In the rows, 128 means zero.
Each row has a class, written after it.
[ 30  92  99 114 122 166 153 168 167 129  66 159 134 127 139 129 139  71
 134 134  81 159 120 188 125 144  90 112 125 112 136 140 119 136 127 184
 174 124]  G
[ 96  73 116 136 174 115 153 123 115 167  82 128 100 122 107  96 104 127
 114 105 177 107 172 150  65 169 116  92 114 121 121 142  89 162  99 156
 139 107]  Z
[112  73 104 137 156  97 149 105 129 158  91 120 102 133 106  90 108 117
 121 112 182 121 167 148  66 155 112  76 122 121 139 147 102 175 113 157
 145 114]  G
[ 55  97 108 133 142 176 161 169 167 156 121 160 135 162 153 135 116  99
 121 157  91 150 120 177 159 123  72 132 104  86  99 164 144 136 107 140
 138 109]  S
[100  92 107 117 153 114 151 109 111 158  93 123 107 130 116  82 111 120
 128 117 177 125 152 156  81 152  98  81 119 121 133 137  99 170 121 160
 151 116]  U
[126  94 106 134 160 100 157 102 115 157  91 123 102 131 111  91 108 120
 123 101 180 121 162 143  65 148 111  89 131 121 141 132 109 165 111 153
 157 126]  Y
[129  86  99 141 147 101 148 106 128 159  95 117  98 140 116 101 117 128
 124 108 180 127 154 151  59 164 102  86 120 114 138 133 113 165 106 153
 156 130]  Y
[ 36  88 115 122 126 185 148 174 158 148  51 165 130 103 134 120 132  90
 126 129  82 160 126 183 137 162  83 128 105 115 110 149 114 130 115 173
 144 121]  Z
[ 52  98 107 126 133 175 165 180 155 146 120 158 129 150 156 131 123  93
 112 161  90 150 123 189 147 129  72 122  98  96 104 153 144 124 109 153
 140 123]  S
[ 41  96 100 120 123 178 152 170 164 137  68 156 140 132 138 132 147  73
 131 137  70 155 112 189 113 137  77 107 136 105 129 141 131 134 118 179
 182 146]  Y
[ 53 101 110 132 136 175 156 173 162 156 119 159 133 156 151 129 115 106
 119 157 100 148 128 180 158 124  76 135  93  92  98 163 147 125  99 143
 134 111]  S
[107  87  87 124 161 110 173 111 108 153 109 125 104 142 105  87 108 122
 130 108 176 118 168 152  78 165 110  78 110 118 130 138  84 166 117 162
 155 119]  S
[107  76  93 130 154 127 151 120  91 157  82 112  93 124 108  89 110 124
 131 111 186 115 167 155  59 178 113  75 118 132 126 140  73 171 110 170
 153 121]  S
[ 92  72 106 138 168 107 155 128 107 181  85 122 110 116  99  78 105 141
 125  94 195 104 179 153  71 163 116 102 109 128 125 158  80 173  93 146
 148 100]  H
[111  80 104 130 175 100 157 140 107 163  83 113 105 115  99  89 106 134
 120 100 191 116 170 155  59 165 110  84 121 125 126 148  82 165 106 152
 146 108]  R
[ 50  86 105 136 139 164 163 182 169 152 106 166 131 139 155 127 115  97
 105 148  94 147 122 190 148 112  80 137 129  97  97 163 170 140 103 143
 137 120]  N
[ 37  93 115 122 131 167 155 189 171 146 109 164 134 156 165 137 119  97
 119 144  99 143 115 176 168 127  74 140 110  86 101 161 151 124 105 151
 143 121]  K
[ 48  87 138 136 132 178 142 186 164 167 104 155 133 142 158 126 116 108
 115 155 114 152 121 180 156 117  74 156 103  90  85 166 159 128  99 137
 129 115]  U
[ 41  95 101 124 117 184 150 170 158 137  51 156 140 131 145 129 144  82
 136 131  75 153 118 181 111 143  79 115 134 106 124 138 115 137 128 182
 178 139]  Y
[120  74 103 140 166 122 151 111 102 173 101 120  97 136 102  90 100 138
 122 111 180 110 172 145  61 163 121  94 105 113 119 156  84 173 102 150
 137 106]  S
[ 65 100 122 142 133 164 157 154 187 160 119 158 134 158 155 132 124 100
 112 149  89 160 110 172 141 117  64 142 106  80 106 146 182 127 103 141
 142 131]  Y
[121  74 112 139 172  99 150 105 122 173 109 123  96 133  97  97 108 127
 107 109 169 116 162 150  60 169 112  85 108 112 130 148 105 165 101 146
 130 111]  Z
[ 42  93 109 133 133 178 160 167 167 161  83 165 131 142 162 133 118  98
 111 152 102 149 128 181 155 116  80 139 111  96 102 152 137 127 110 153
 147 105]  X
[130  90  94 134 147 100 155  97 122 154  99 119 101 147 114  97 114 113
 120 110 173 121 156 150  69 159 104  74 128 120 141 135 103 168 118 157
 164 128]  Y
[ 33  88  97 113 123 175 156 191 158 134  72 153 137 128 137 133 138  81
 129 132  85 156 104 193 127 152  79 119 125 111 118 149 124 129 126 182
 164 129]  R
[107  71 105 138 167 111 155 137 108 168 106 116 115 126 108  99 106 122
 119 105 182 120 172 144  64 165 100  92 120 114 130 153 100 164 102 146
 148 115]  M
[ 51  91 104 140 119 167 162 177 164 148 102 165 132 141 156 123 119 100
 106 145  97 155 124 186 155 127  78 140 113  99  99 161 159 138 105 151
 135 119]  N
[ 26  87 101 124 130 169 144 167 167 137  78 155 142 130 135 134 133  66
 136 138  80 158 120 187 126 135  92 112 130 114 127 157 123 136 126 179
 164 125]  G
[132  87 107 126 170  84 166 100 121 154 121 119 108 130 108  86 108 119
 113 119 184 131 143 131  83 141  92  84 130 109 141 143 128 172 117 146
 134 131]  D
[ 55  89 118 131 120 169 163 181 168 144 119 162 135 164 152 136 126 102
 114 143  96 154 110 174 146 117  72 141 113  75 101 147 175 134 114 148
 131 133]  Q
[104  80  98 144 159  97 157 121 116 169 103 124 110 130  99  97 113 131
 112 103 187 120 165 159  76 160 113 101 116 117 127 159 100 173  92 147
 151 110]  N
[119  80  79 133 161  93 179  88 130 163 108 126 102 145 118  83 112 126
 114 117 176 130 165 147  64 147 102  69 128 107 136 129 108 169 132 158
 157 125]  X
[ 97  71 100 128 165 107 154 118 107 175  94 117 108 116  97  89 113 131
 125  94 184 108 165 159  57 171 123 100 114 125 132 147  73 171 106 162
 157 106]  H
[ 34  87  91 113 128 189 149 175 150 145  83 154 139 134 131 128 135  77
 142 144  85 146 124 193 139 144  85 108 118 113 115 162 103 131 123 178
 166 128]  S
[108  75 107 126 164 109 141 123 108 161  93 114 102 140 103  97 111 131
 123 107 188 118 165 159  63 163 115  85 120 114 125 139  92 178 101 152
 167 113]  U
[ 36  85 108 107 113 184 146 171 162 142  77 151 141 138 139 127 148  78
 133 148  79 161 107 192 132 137  70 104 125 102 123 148 129 143 131 180
 172 140]  U
[ 90  77 110 127 163 111 151 121 113 170  91 122 111 127 108  94 104 121
 122 109 190 107 170 143  96 165 111  92 113 119 119 164  79 166  99 156
 149 114]  K
[ 40  97 103 128 128 185 141 169 152 140  59 154 135 123 147 138 139  81
 133 132  73 155 113 188 102 143  90 125 133 109 122 140 120 135 116 179
 174 131]  Y
[118  88 111 119 183  82 160  93 131 158 113 120 109 121 100  87 108 106
 111 119 181 122 157 144  64 132 111  74 141 118 143 148 116 175 114 156
 149 115]  G
[ 37  97 118 130 139 163 160 169 176 146  90 164 129 131 162 128 120  88
 113 147  91 157 128 183 137 126  87 135 108  99 111 147 141 134 110 156
 146 103]  G
[108  77 112 127 182  99 162 101 127 170 105 129 107 131 101  93 108 124
 116 108 176 111 165 140  67 156 112  86 124 114 130 137  99 162 112 153
 143 112]  Z
[116  90  95 113 162  94 163 104 104 150  91 131 103 108 114  74 105 113
 116 107 182 124 166 144  84 151 115  82 125 129 141 143  93 165 122 162
 150 119]  D
[ 26  84  95 110 131 175 153 178 158 135  66 161 144 122 140 129 145  76
 135 132  78 157 115 181 131 139  84 118 128 105 131 148 119 134 123 179
 175 136]  D
[124  81 104 121 158  99 152 101 126 151  98 128  98 134 100  95 106 118
 110 108 167 125 157 149  82 167 107  75 116 122 134 145 113 170 119 159
 140 119]  Z
[ 98  74 113 143 165 108 165 121 110 177 110 117 104 135 108  98 109 132
 122 105 185 113 164 150  57 156 111 102 112 105 114 143 101 167 102 145
 130 121]  Q
[102  72 101 142 165 117 153 141 102 168  91 118 112 126 112  97 102 129
 125  97 187 116 181 142  66 173 108  99 119 117 127 150  85 166  98 146
 154 105]  M
[107  81  87 132 139 103 164 117 113 152  84 125 111 120 110  77 117 128
 120 108 193 127 171 148  81 164 106  84 128 129 132 141  95 171 118 167
 157 127]  N
[ 34  92  94 114 130 192 153 168 149 148  93 148 138 147 129 134 134  72
 138 149  75 144 113 190 140 148  79 109 118 108 116 164 106 134 119 178
 169 128]  S
[111  81  96 125 164  97 167 119 122 154 102 121 111 129  96  89 112 118
 124 101 178 127 148 152  72 159 100  79 126 121 136 144 108 166 123 159
 142 123]  R
[ 32  82 104 116 132 171 142 164 167 145  70 156 134 118 135 128 138  68
 135 133  84 153 123 191 119 134 100 111 132 114 132 150 113 137 121 180
 169 118]  G
[ 25  87 100 120 125 193 150 184 150 148  73 153 146 115 141 139 142  70
 137 137  68 162 107 185 121 162  66 123 121 105 132 148 116 132 119 176
 166 124]  M
[ 86  69 108 131 164 117 158 131 102 169  88 119 103 128 109  95 109 130
 127 102 193 103 176 154  53 155 120  93 120 117 118 132  87 163 103 158
 148 121]  Q
[114  81  99 135 151 106 156  97 120 166  87 124 102 131 112  87 110 130
 116 113 190 133 158 146  77 146  97  83 119 119 134 149 119 171 120 158
 140 121]  X
[ 59  97 110 140 140 167 166 180 168 157 102 159 131 152 158 135 120  97
 107 157  95 155 120 183 152 112  68 134 119  84 107 158 151 129 112 140
 140 115]  X
[118  81  92 132 155  95 158 114 112 149  99 130 104 119 112  91 105 121
 105 112 194 127 163 154  85 152 120  95 134 130 126 147 116 176 107 155
 152 116]  N
[108  77  92 127 161 105 167 100 122 164  88 126 101 136 112  93 108 117
 124 107 186 121 158 151  81 143 105  82 135 119 134 143 105 170 127 161
 154 121]  X
[ 60 100 120 136 133 169 153 174 173 153  89 156 133 143 160 138 126  96
 113 148  89 152 120 182 131 118  69 130 121  94 101 152 158 130 101 148
 147 130]  Y
[125  78 102 146 173 111 159 117 108 171 112 120  96 149 106  97  99 140
 126 113 177 113 169 148  70 159 105  89 103 107 126 148  97 172 100 133
 130 107]  S
[108  76 102 133 162 112 138 138  95 159  66 119 103 113 114  94 110 130
 125 107 197 111 174 144  72 168 119  96 121 125 135 147  60 164  99 154
 154 104]  D
[ 49  86 116 130 134 170 151 178 169 152  99 156 137 129 155 127 127  96
 116 153  99 159 118 173 149 128  73 140 109  91 108 159 148 126 106 155
 140 127]  D
[ 44  88 120 131 123 166 149 179 175 159 109 169 132 152 159 134 119 103
 117 143 104 144 119 171 175 128  81 150  96  86 103 171 154 124  99 140
 131 113]  K
[114  64 103 138 169 100 156 121 116 166  97 129  96 124 121  91 110 130
 113 109 182 114 163 145  58 149 115  96 119 110 132 143 110 166 103 143
 136 118]  D
[ 31  86  93 117 129 187 155 197 148 141  74 155 142 117 141 129 132  71
 133 134  75 156 123 189 127 153  72 113 131 110 126 151 123 131 115 171
 170 129]  M
[ 98  77  96 141 162 105 162 128 109 163  95 121 108 129 108  88 107 134
 113 105 189 111 176 156  66 159 115  94 126 119 120 150  94 172 100 158
 153 116]  N
[ 95  77 102 147 176 116 164 117 106 182  79 124  99 130 115  92 103 131
 120 106 186 107 172 154  61 148 111  95 122 115 125 146  82 166 105 148
 143 102]  X
[ 42  88 109 131 135 160 165 188 166 156  97 162 134 132 143 118 119 110
 119 127  98 143 127 186 145 129  89 146 109 101  99 160 144 138 102 145
 144 112]  H
[126  82  85 135 134 105 147 114 113 148  95 128  99 137 109  86 109 130
 114 109 182 124 155 153  81 160 111  88 129 120 141 142 116 175 109 158
 148 117]  N
[ 27  90 102 103 133 176 160 169 164 136  73 165 136 125 127 132 142  67
 127 128  59 152 112 194 129 153  85 107 125 110 125 145 118 131 126 187
 170 133]  Z
[ 35  95 109 117 134 166 160 184 162 145 101 161 133 142 161 128 121  95
 120 140  98 145 125 179 155 137  83 132 111  93 102 154 131 124 110 163
 151 124]  K
[ 49 100 105 130 139 181 157 173 153 152 118 158 132 155 145 123 114 100
 118 158  93 141 126 184 151 134  76 128  94  93 103 157 136 126 102 150
 140 111]  S
[ 34  90  90 115 128 183 156 164 154 146  61 162 132 125 151 130 138  82
 127 142  77 158 118 190 119 131  89 116 133 108 127 138 114 131 138 182
 174 124]  X
[ 33  84  90 120 133 183 153 185 149 138  83 153 149 113 133 134 133  70
 137 132  73 166 124 183 120 157  84 120 130 107 126 145 119 131 121 176
 174 132]  M
[104  78  97 142 155 107 159 114 108 164  97 124 110 130 103  90 111 129
 112 108 187 116 167 151  72 163 114  97 118 119 129 144  92 173 103 157
 151 110]  N
[ 42  88  89 114 126 186 152 172 146 134  81 153 135 134 128 133 133  79
 140 140  86 155 121 189 139 155  87 113 115 111 116 149 106 136 124 180
 171 131]  S
[ 94  77 103 135 166 113 164 136 107 165  83 119 102 121 113  86 108 132
 116 101 179 113 164 156  48 167 111  89 118 122 122 144  90 162 107 161
 141 110]  R
[106  74  98 131 168 103 168 122 101 166  90 120 105 120 104  80 108 133
 115  97 172 109 170 156  48 166 114  86 123 124 128 145  81 181 113 159
 152 113]  H
[ 57  98 113 123 136 157 158 169 180 152 127 163 134 153 161 123 124 106
 108 158  85 155 111 171 152 122  64 126 108  76 107 156 169 128 107 145
 134 127]  K
[ 43  87 115 127 140 166 160 186 171 154 104 157 134 133 152 132 123  99
 113 141 107 153 110 184 142 132  80 147 110  97  95 156 148 122 112 154
 137 113]  R
[ 32  85 109 120 130 170 145 180 165 135  62 152 136 115 133 137 138  67
 135 134  82 161 122 194 126 137  89 111 129 115 130 155 117 142 120 179
 165 125]  G
[ 98  79 108 140 169  95 156 116 119 162  83 125 102 137 108  93 106 124
 118 102 181 112 176 150  59 158 116  83 113 121 138 145  88 179 104 147
 150  97]  G
[ 23  83 100 109 119 178 149 180 160 142  69 159 139 121 145 126 140  82
 141 129  93 154 120 181 145 150  83 119 120 108 118 149 114 127 123 183
 165 139]  K
[ 34  86 111 109 119 191 144 167 155 147  67 150 141 127 137 123 142  85
 136 143  86 157 110 184 127 142  79 120 128 103 107 145 118 139 124 185
 169 138]  U
[121  74  94 133 171 102 164 120 119 161 119 119 101 125 122  94 101 122
 117 113 169 129 161 147  52 160  96  80 128 110 138 131 130 165 112 146
 140 124]  M
